Below is a small trained network, with its code and all its weights. Each question gives an input and a target symbol and asks what happens when units are switched off, that is, made to give their printed mean instead of their output.

import numpy as np


def w(rows, s, z=0):
    codes = np.array(rows[::2]) - 128.0
    scale = np.full(codes.shape[1], s)
    scale[-1] = z or s
    return codes * scale


def f(y):
    return np.maximum(y, 0)


def softmax(a):
    e = np.exp(a - a.max(-1, keepdims=True))
    return e / e.sum(-1, keepdims=True)


def log_softmax(a):
    a = a - a.max(-1, keepdims=True)
    return a - np.log(np.exp(a).sum(-1, keepdims=True))


def net(x, mask):
    ids = ['ΘΞΩαβγεζμ'.index(c) for c in x.split()]
    T = len(ids)
    res = E[ids] + P[:T]
    u = 0
    for l in range(2):
        r = res
        for j in range(2):
            rows = slice(2 * j, 2 * j + 2)
            q, k, v = (r @ M[l][rows].T for M in (Q, K, V))
            z = softmax(np.where(np.tri(T) > 0, q @ k.T / 2**0.5, -1e9)) @ v
            o = O[l][rows]
            res = res + np.where(mask[u + j], z, o[:, -1]) @ o[:, :-1]
        u += 2
        y = f(res @ A[l][:, :-1].T + A[l][:, -1])
        res = res + np.where(mask[u : u + 8], y, B[l][:, -1]) @ B[l][:, :-1]
        u += 8
    return log_softmax(res[-1] @ U[:, :-1].T + U[:, -1])


Q, K, V, O, A, B = {}, {}, {}, {}, {}, {}
E = w([
[2,124,145,146],'Θ',
[63,72,208,28],'Ξ',
[50,172,178,94],'Ω',
[50,164,149,104],'α',
[95,97,238,5],'β',
[67,199,174,74],'γ',
[106,83,111,18],'ε',
[233,241,58,144],'ζ',
[239,36,130,195],'μ',
],0.0078)
P = w([
[178,129,253,123],'0',
[134,83,161,48],'1',
[136,54,171,54],'2',
[129,84,135,73],'3',
[137,94,127,88],'4',
[138,103,112,103],'5',
[141,115,84,107],'6',
[149,125,83,129],'7',
[152,133,62,141],'8',
[156,132,53,161],'9',
[162,141,33,177],'10',
[171,154,34,191],'11',
[199,184,17,172],'12',
],0.0054)
Q[0] = w([
[198,164,65,215],'L0H0',
[197,130,105,175],'L0H0',
[52,211,36,202],'L0H1',
[2,193,73,131],'L0H1',
],0.0047)
K[0] = w([
[78,155,142,3],'L0H0',
[95,90,67,59],'L0H0',
[75,141,160,63],'L0H1',
[38,83,194,76],'L0H1',
],0.0079)
V[0] = w([
[68,126,110,119],'L0H0',
[244,79,112,143],'L0H0',
[255,122,40,167],'L0H1',
[194,96,151,123],'L0H1',
],0.0065)
O[0] = w([
[160,163,139,254,66],'L0H0',
[113,89,89,42,251],'L0H0',
[144,59,80,72,243],'L0H1',
[107,94,132,70,249],'L0H1',
],0.0069,0.0023)
A[0] = w([
[164,24,135,97,133],'L0N0',
[76,77,121,151,111],'L0N1',
[169,42,162,2,248],'L0N2',
[68,84,136,96,218],'L0N3',
[224,175,62,198,197],'L0N4',
[236,132,89,221,251],'L0N5',
[192,70,119,61,175],'L0N6',
[28,132,48,133,186],'L0N7',
],0.0063,0.0026)
B[0] = w([
[105,93,67,149,199],'L0N0',
[115,149,136,85,135],'L0N1',
[39,101,88,145,254],'L0N2',
[34,138,111,84,174],'L0N3',
[184,106,2,98,175],'L0N4',
[185,42,9,134,190],'L0N5',
[39,93,58,169,212],'L0N6',
[123,190,154,88,147],'L0N7',
],0.0065,0.0085)
Q[1] = w([
[126,114,77,67],'L1H0',
[89,124,89,78],'L1H0',
[156,92,72,110],'L1H1',
[94,106,2,68],'L1H1',
],0.0098)
K[1] = w([
[170,75,46,178],'L1H0',
[165,117,60,145],'L1H0',
[140,82,57,206],'L1H1',
[187,100,2,229],'L1H1',
],0.007)
V[1] = w([
[116,175,133,2],'L1H0',
[106,127,87,10],'L1H0',
[192,172,127,62],'L1H1',
[22,52,121,184],'L1H1',
],0.0083)
O[1] = w([
[255,154,120,61,79],'L1H0',
[157,202,80,93,202],'L1H0',
[112,124,113,55,67],'L1H1',
[136,170,145,221,247],'L1H1',
],0.0069,0.013)
A[1] = w([
[196,201,108,149,218],'L1N0',
[93,81,157,132,120],'L1N1',
[166,179,255,150,210],'L1N2',
[102,229,162,73,253],'L1N3',
[129,99,97,23,132],'L1N4',
[101,123,110,104,182],'L1N5',
[126,127,132,156,106],'L1N6',
[174,178,116,153,199],'L1N7',
],0.0099,0.0035)
B[1] = w([
[30,41,62,107,240],'L1N0',
[82,63,108,113,199],'L1N1',
[91,2,125,44,168],'L1N2',
[239,203,181,110,244],'L1N3',
[153,226,21,36,208],'L1N4',
[121,151,103,145,255],'L1N5',
[143,142,113,121,192],'L1N6',
[44,60,91,136,215],'L1N7',
],0.0069,0.0041)
U = w([
[117,146,85,45,78],'Θ',
[131,254,148,200,205],'Ξ',
[149,108,162,98,254],'Ω',
[138,132,137,134,18],'α',
[158,145,129,142,11],'β',
[181,233,128,140,145],'γ',
[127,112,159,117,131],'ε',
[136,70,169,101,149],'ζ',
[51,13,97,175,140],'μ',
],0.0078,0.0038)

Each question gives the input, a string of symbols that net reads in full, and the target symbol t.
The units are the heads (2 rows each of Q, K, V and O) and the neurons (one row each of A and B). Each row of codes is followed by its name. A weight is (code - 128) times the scale printed after its matrix; where a second scale follows, it is the last column's (O, A, B and U).
mask holds one flag per unit, layer by layer, with each layer's heads first. A switched-off unit (its flag False) gives its mean, the last column of its rows in O or B, instead of its output. The means were averaged over made-up inputs and are rounded, as every weight is.
A unit's drop is (log p(t) with every unit on - log p(t) with that unit switched off) / (log p(t) with every unit on - log p(t) with every unit switched off).
The circuit of an input: a set's keep is (log p(t) with only the set's units on - log p(t) with every unit switched off) / (log p(t) with every unit on - log p(t) with every unit switched off). Starting from the 12 units with the biggest drops (on a tie, the unit counted first), units are removed one at a time, each time the one whose removal leaves the highest keep (on an exact tie, the one counted first), for as long as the keep stays at least 0.8.
circuit, biggest first: the units of the circuit, biggest drop first
top k neurons: the k neurons with the biggest drops, biggest first
top k neurons in layer l: the k neurons of layer l with the biggest drops, biggest first
drop of u: that unit's drop, to one decimal
input ζ ζ Ξ, target Θ: circuit, biggest first	(L1N4 L1H1)
input μ Θ ζ Ξ ζ α μ μ μ ζ ζ ζ γ, target γ: top neuron in layer 0	(L0N4)
input μ ζ α ζ γ ε, target Θ: circuit, biggest first	(L1H1 L1N4)
input μ μ ζ ε ζ β, target Θ: circuit, biggest first	(L0H0 L1N4 L1H1)
input ζ μ Ω μ μ μ μ ε ζ ζ ζ α, target γ: top 2 neurons	(L0N4 L1N3)
input Ω μ Ξ μ ζ Ξ μ μ α ζ Ξ, target Θ: top 2 neurons in layer 0	(L0N4 L0N5)
input μ μ β α Θ Ξ ε, target Ξ: top 2 neurons in layer 0	(L0N5 L0N4)
input μ Ξ μ μ μ ε ζ ε β, target Θ: top 2 neurons	(L0N4 L0N5)
input μ ζ Ξ α μ μ μ μ Ξ ζ μ μ ζ, target μ: top 2 neurons	(L1N0 L0N0)
input μ Ξ ζ ζ ζ Θ ζ ζ, target Θ: top 2 neurons	(L1N4 L0N4)
input μ μ μ Θ α β Ξ μ μ γ Ξ μ ζ, target μ: top 2 neurons	(L0N0 L1N0)
input Ξ μ μ Ω, target Ξ: top 2 neurons in layer 1	(L1N3 L1N0)
input Θ μ μ Θ γ, target Ξ: top 2 neurons in layer 1	(L1N3 L1N1)
input Ξ μ μ α, target Ξ: top neuron in layer 0	(L0N3)
input ζ ζ γ, target γ: drop of L0N5	0.1
input μ μ Θ, target Ξ: drop of L0H1	0.2
input ζ ε Ω, target γ: drop of L1H1	0.2
input ζ β Θ β Ω Ω ζ ζ ζ, target Θ: drop of L0N3	0.0
